Below are the code and all the weights of a small trained network. Each question names an input and a target symbol and asks about switching units off, where a switched-off unit gives its printed mean instead of its output.

import numpy as np


def w(rows, s, z=0):
    codes = np.array(rows[::2]) - 128.0
    scale = np.full(codes.shape[1], s)
    scale[-1] = z or s
    return codes * scale


def norm(h):
    return h / np.sqrt((h * h).mean(-1, keepdims=True) + 1e-5)


def f(y):
    return np.maximum(y, 0)


def softmax(a):
    e = np.exp(a - a.max(-1, keepdims=True))
    return e / e.sum(-1, keepdims=True)


def log_softmax(a):
    a = a - a.max(-1, keepdims=True)
    return a - np.log(np.exp(a).sum(-1, keepdims=True))


def net(x, mask):
    ids = ['βγδεζηθλμξπστφψ'.index(c) for c in x.split()]
    T = len(ids)
    res = E[ids] + P[:T]
    u = 0
    for l in range(3):
        q, k, v = (norm(res) @ M[l].T for M in (Q, K, V))
        z = softmax(np.where(np.tri(T) > 0, q @ k.T / 2**0.5, -1e9)) @ v
        res = res + np.where(mask[u], z, O[l][:, -1]) @ O[l][:, :-1]
        u += 1
        y = f(norm(res) @ A[l][:, :-1].T + A[l][:, -1])
        res = res + np.where(mask[u : u + 4], y, B[l][:, -1]) @ B[l][:, :-1]
        u += 4
    return log_softmax(norm(res)[-1] @ U[:, :-1].T + U[:, -1])


Q, K, V, O, A, B = {}, {}, {}, {}, {}, {}
E = w([
[133,166,98,179,141,157,154],'β',
[125,144,121,161,211,172,189],'γ',
[90,102,72,184,114,118,210],'δ',
[147,179,51,116,160,124,198],'ε',
[202,183,116,71,185,53,132],'ζ',
[80,156,101,187,88,135,137],'η',
[59,144,86,120,124,105,141],'θ',
[145,76,143,116,41,122,91],'λ',
[138,125,138,112,103,91,165],'μ',
[54,152,63,136,114,112,125],'ξ',
[52,123,84,196,86,146,101],'π',
[149,121,240,253,106,145,140],'σ',
[143,95,219,174,81,125,210],'τ',
[153,84,159,134,40,146,18],'φ',
[169,92,83,132,198,119,143],'ψ',
],0.013)
P = w([
[68,193,89,121,146,207,166],'0',
[118,121,162,26,150,108,113],'1',
[250,164,69,203,72,150,199],'2',
[60,198,68,206,154,83,90],'3',
[111,71,168,60,143,114,125],'4',
[249,172,68,185,53,126,161],'5',
[57,190,76,206,168,49,90],'6',
[105,38,165,74,150,103,129],'7',
[255,181,100,208,37,142,162],'8',
],0.0085)
Q[0] = w([
[27,64,255,73,198,231,98],'0.h1',
[45,84,163,11,81,195,103],'0.h1',
],0.005)
K[0] = w([
[159,188,124,127,216,254,196],'0.h1',
[141,115,96,42,29,213,130],'0.h1',
],0.0069)
V[0] = w([
[221,196,122,251,45,121,68],'0.h1',
[102,146,131,181,118,203,210],'0.h1',
],0.0024)
O[0] = w([
[111,179,192,121,220,179,159,255],'0.h1',
[82,163,172,40,237,2,161,140],'0.h1',
],0.0058,0.0019)
A[0] = w([
[34,191,3,195,146,113,120,190],'0.n1',
[98,138,78,102,118,42,91,86],'0.n2',
[204,102,134,139,69,139,109,210],'0.n3',
[125,113,164,137,160,144,56,3],'0.n4',
],0.0068,0.0022)
B[0] = w([
[236,75,241,104,7,119,57,255],'0.n1',
[180,100,3,61,164,232,185,162],'0.n2',
[228,205,31,159,86,164,170,248],'0.n3',
[183,188,78,106,169,145,60,159],'0.n4',
],0.0051,0.0058)
Q[1] = w([
[65,195,182,114,204,125,87],'1.h1',
[136,1,136,19,135,143,123],'1.h1',
],0.0071)
K[1] = w([
[171,181,117,120,230,60,196],'1.h1',
[94,214,38,17,43,248,253],'1.h1',
],0.0051)
V[1] = w([
[96,166,104,100,132,69,138],'1.h1',
[33,120,132,194,3,192,183],'1.h1',
],0.0043)
O[1] = w([
[57,186,74,141,120,69,153,9],'1.h1',
[44,155,2,158,221,98,193,251],'1.h1',
],0.0065,0.0021)
A[1] = w([
[86,245,76,178,153,120,165,3],'1.n1',
[251,39,206,216,134,193,209,235],'1.n2',
[155,76,66,167,84,114,2,105],'1.n3',
[145,43,149,2,211,196,145,190],'1.n4',
],0.0053,0.0023)
B[1] = w([
[154,111,185,145,102,73,196,137],'1.n1',
[243,142,22,104,165,121,32,254],'1.n2',
[5,184,29,120,254,27,242,237],'1.n3',
[121,81,207,207,140,74,52,168],'1.n4',
],0.0044,0.007)
Q[2] = w([
[114,71,151,90,179,35,70],'2.h1',
[118,1,172,92,184,135,127],'2.h1',
],0.0099)
K[2] = w([
[85,250,94,112,75,231,193],'2.h1',
[111,182,196,68,137,255,184],'2.h1',
],0.0077)
V[2] = w([
[127,253,93,119,229,107,142],'2.h1',
[128,89,28,106,117,131,84],'2.h1',
],0.0066)
O[2] = w([
[179,255,232,73,94,174,111,192],'2.h1',
[42,63,157,90,132,214,213,255],'2.h1',
],0.0091,0.0044)
A[2] = w([
[105,50,77,65,125,192,111,138],'2.n1',
[63,118,83,113,165,211,143,52],'2.n2',
[115,124,209,55,190,212,144,3],'2.n3',
[171,53,199,2,159,175,52,32],'2.n4',
],0.0071,0.0033)
B[2] = w([
[190,134,180,131,151,147,253,232],'2.n1',
[22,188,123,145,201,170,43,186],'2.n2',
[106,67,154,184,204,203,26,226],'2.n3',
[92,73,136,190,37,47,141,252],'2.n4',
],0.0073,0.0037)
U = w([
[121,165,180,196,148,97,100,2],'β',
[163,210,160,56,131,50,35,125],'γ',
[100,202,203,216,202,56,229,55],'δ',
[172,200,146,123,118,126,75,49],'ε',
[65,207,100,116,215,235,24,226],'ζ',
[98,60,68,175,154,102,199,68],'η',
[47,145,109,184,2,36,81,129],'θ',
[69,134,119,95,140,149,186,166],'λ',
[137,65,48,133,219,38,38,166],'μ',
[55,102,120,146,98,112,139,103],'ξ',
[64,90,112,58,164,150,199,19],'π',
[129,71,246,145,117,207,40,140],'σ',
[157,133,106,64,91,52,178,209],'τ',
[192,159,153,41,66,225,185,152],'φ',
[96,145,136,113,169,205,196,34],'ψ',
],0.0093,0.0018)

Each question gives the input, a string of symbols that net reads in full, and the target symbol t.
The units are the heads (2 rows each of Q, K, V and O) and the neurons (one row each of A and B). Each row of codes is followed by its name. A weight is (code - 128) times the scale printed after its matrix; where a second scale follows, it is the last column's (O, A, B and U).
mask holds one flag per unit, layer by layer, with each layer's heads first. A switched-off unit (its flag False) gives its mean, the last column of its rows in O or B, instead of its output. The means were averaged over made-up inputs and are rounded, as every weight is.
A unit's drop is (log p(t) with every unit on - log p(t) with that unit switched off) / (log p(t) with every unit on - log p(t) with every unit switched off).
The circuit of an input: a set's keep is (log p(t) with only the set's units on - log p(t) with every unit switched off) / (log p(t) with every unit on - log p(t) with every unit switched off). Starting from the 12 units with the biggest drops (on a tie, the unit counted first), units are removed one at a time, each time the one whose removal leaves the highest keep (on an exact tie, the one counted first), for as long as the keep stays at least 0.8.
units of the circuit, in order: the units of the circuit, biggest drop first
k most important neurons: the k neurons with the biggest drops, biggest first
k most important neurons of layer l: the k neurons of layer l with the biggest drops, biggest first
input σ φ η, target φ: 2 most important neurons of layer 1 -> (1.n3 1.n4)
input η τ μ η φ ψ λ σ, target μ: units of the circuit, in order -> (0.n1 1.n2 2.h1 0.n3)
input η φ θ φ φ η φ φ, target μ: units of the circuit, in order -> (0.n1 2.h1)
input φ τ μ η η ε, target η: 3 most important neurons -> (0.n3 0.n1 1.n3)
input η η η γ φ φ φ λ, target μ: 2 most important neurons -> (0.n1 1.n2)
input τ τ φ μ η η, target η: units of the circuit, in order -> (2.h1 0.n3 0.n1)
input φ η δ ε φ λ η π, target σ: units of the circuit, in order -> (0.n1)
input φ ψ φ φ μ η φ η η, target η: units of the circuit, in order -> (2.h1 0.n1)
input φ η τ, target η: 3 most important neurons -> (0.n1 0.n3 0.n2)
input τ ψ ψ φ β, target γ: units of the circuit, in order -> (2.h1 0.n3)
input τ μ φ η η φ φ ψ, target γ: units of the circuit, in order -> (2.h1 0.h1)
input μ φ λ γ η λ, target η: 2 most important neurons of layer 0 -> (0.n3 0.n1)
input ε φ φ η, target θ: units of the circuit, in order -> (0.n1 2.h1)
input τ ε φ σ φ, target γ: units of the circuit, in order -> (2.h1)
input λ λ φ φ, target ζ: units of the circuit, in order -> (1.n3 2.h1)
input φ φ ψ μ φ ζ, target φ: 2 most important neurons -> (1.n3 0.n2)
input φ μ η φ σ φ φ μ, target σ: 3 most important neurons -> (2.n3 0.n1 1.n3)
input η ε θ η, target θ: 4 most important neurons -> (0.n1 0.n3 2.n1 1.n2)
input π τ ε φ φ, target δ: 2 most important neurons -> (0.n1 2.n1)
input φ π γ η φ φ σ η, target σ: units of the circuit, in order -> (0.n3 0.n1)
input ε θ λ φ φ, target θ: units of the circuit, in order -> (2.n4)
input φ φ ε η ε, target σ: 2 most important neurons -> (0.n3 2.n3)
input μ η λ γ ψ σ η λ, target τ: 3 most important neurons of layer 2 -> (2.n3 2.n1 2.n2)
input τ λ θ τ γ, target γ: units of the circuit, in order -> (2.h1 0.h1)
input γ β η λ η τ φ η φ, target η: 2 most important neurons of layer 0 -> (0.n3 0.n1)
input δ γ λ σ φ ε μ, target τ: 4 most important neurons -> (0.n1 0.n2 0.n3 1.n3)
input ε φ μ φ φ φ η μ, target θ: 2 most important neurons of layer 1 -> (1.n3 1.n2)
input μ η β, target η: 3 most important neurons of layer 1 -> (1.n4 1.n2 1.n3)
input δ τ φ φ, target ζ: most important neuron -> (1.n3)
